Here is a tiny trained network, its code and every weight. The questions are about switching its units off for an input and a class, where a switched-off unit gives its printed mean instead of its output.

import numpy as np


def w(rows, s, z=0):
    codes = np.array(rows[::2]) - 128.0
    scale = np.full(codes.shape[1], s)
    scale[-1] = z or s
    return codes * scale


def f(y):
    return np.maximum(y, 0)


def log_softmax(a):
    a = a - a.max(-1, keepdims=True)
    return a - np.log(np.exp(a).sum(-1, keepdims=True))


def net(x, mask):
    res = np.array(x, float).reshape(1, 4) / 4 @ E
    y = f(res @ A[0][:, :-1].T + A[0][:, -1])
    res = res + np.where(mask, y, B[0][:, -1]) @ B[0][:, :-1]
    return log_softmax(res[-1] @ U[:, :-1].T + U[:, -1])


A, B = {}, {}
E = w([
[165,60,107,151,183,177,175,148],'x0',
[196,231,173,83,61,191,128,50],'x1',
[3,190,101,47,36,107,43,248],'x2',
[96,165,166,186,176,223,92,183],'x3',
],0.007)
A[0] = w([
[50,76,51,150,87,75,109,184,192],'n1',
[83,209,138,91,77,128,81,171,177],'n2',
[144,155,163,181,147,180,127,143,171],'n3',
[82,74,102,146,140,153,151,159,207],'n4',
[100,229,134,25,43,103,48,105,229],'n5',
[87,139,134,127,88,93,54,119,154],'n6',
[111,88,130,187,205,170,120,144,228],'n7',
[185,100,113,169,176,123,217,41,153],'n8',
[148,42,77,153,182,94,176,185,166],'n9',
[184,105,133,145,146,128,173,85,133],'n10',
[2,144,100,106,132,114,63,220,205],'n11',
[171,155,134,112,125,139,183,98,156],'n12',
[171,120,134,125,115,160,154,60,196],'n13',
[241,122,138,140,104,134,180,22,254],'n14',
],0.0079,0.004)
B[0] = w([
[65,97,86,95,142,100,93,175,217],'n1',
[101,118,80,173,100,145,80,80,217],'n2',
[176,196,178,182,177,156,95,109,177],'n3',
[138,169,80,84,209,145,100,188,185],'n4',
[111,141,46,157,18,159,132,17,248],'n5',
[96,117,91,149,83,134,122,140,179],'n6',
[185,228,150,101,241,162,147,148,206],'n7',
[200,43,244,89,226,61,157,59,225],'n8',
[139,85,101,16,237,105,213,157,207],'n9',
[133,78,207,92,160,132,121,65,184],'n10',
[42,88,60,184,127,104,47,173,249],'n11',
[151,143,142,106,145,132,136,81,169],'n12',
[164,141,173,102,141,127,146,90,188],'n13',
[223,86,187,28,161,74,221,2,241],'n14',
],0.007,0.011)
U = w([
[157,211,168,184,188,210,104,178,203],'0',
[82,96,96,183,78,128,58,135,130],'1',
[132,80,163,131,115,75,182,126,88],'2',
[114,88,93,56,182,114,138,238,131],'3',
[126,95,254,149,66,122,188,224,2],'4',
[187,65,231,78,200,83,179,92,105],'5',
[174,155,113,89,63,169,182,75,130],'6',
],0.0084,0.0039)

Each question gives the input, the list of numbers given to net, and the class t.
The units are the neurons (one row each of A and B). Each row of codes is followed by its name. A weight is (code - 128) times the scale printed after its matrix; where a second scale follows, it is the last column's (A, B and U).
mask holds one flag per neuron, in row order. A switched-off neuron (its flag False) gives its mean, the last column of its row in B, instead of its output. The means were averaged over made-up inputs and are rounded, as every weight is.
A unit's drop is (log p(t) with every unit on - log p(t) with that unit switched off) / (log p(t) with every unit on - log p(t) with every unit switched off).
The circuit of an input: a set's keep is (log p(t) with only the set's units on - log p(t) with every unit switched off) / (log p(t) with every unit on - log p(t) with every unit switched off). Starting from the 12 units with the biggest drops (on a tie, the unit counted first), units are removed one at a time, each time the one whose removal leaves the highest keep (on an exact tie, the one counted first), for as long as the keep stays at least 0.8.
units of the circuit, in order: the units of the circuit, biggest drop first
most important unit: the unit with the biggest drop
k most important neurons: the k neurons with the biggest drops, biggest first
drop when u is switched off: that unit's drop, to one decimal
input [3,-7,-3,7], class 3: 3 most important neurons => [n9 n14 n4]
input [-2,5,-2,8], class 0: units of the circuit, in order => [n8 n3]
input [-2,-3,-3,5], class 0: units of the circuit, in order => [n14 n7]
input [-1,1,0,-1], class 6: units of the circuit, in order => [n8 n9]
input [-4,-6,3,4], class 1: units of the circuit, in order => [n11 n14]
input [3,-6,-2,3], class 3: units of the circuit, in order => [n14 n4]
input [-5,-5,0,5], class 3: most important unit => n5
input [-7,2,-2,-1], class 6: 2 most important neurons => [n8 n5]
input [5,-8,-3,6], class 3: 4 most important neurons => [n14 n9 n4 n13]
input [4,-1,-1,4], class 0: drop when n9 is switched off => -0.1
input [5,0,4,7], class 0: drop when n7 is switched off => 0.2
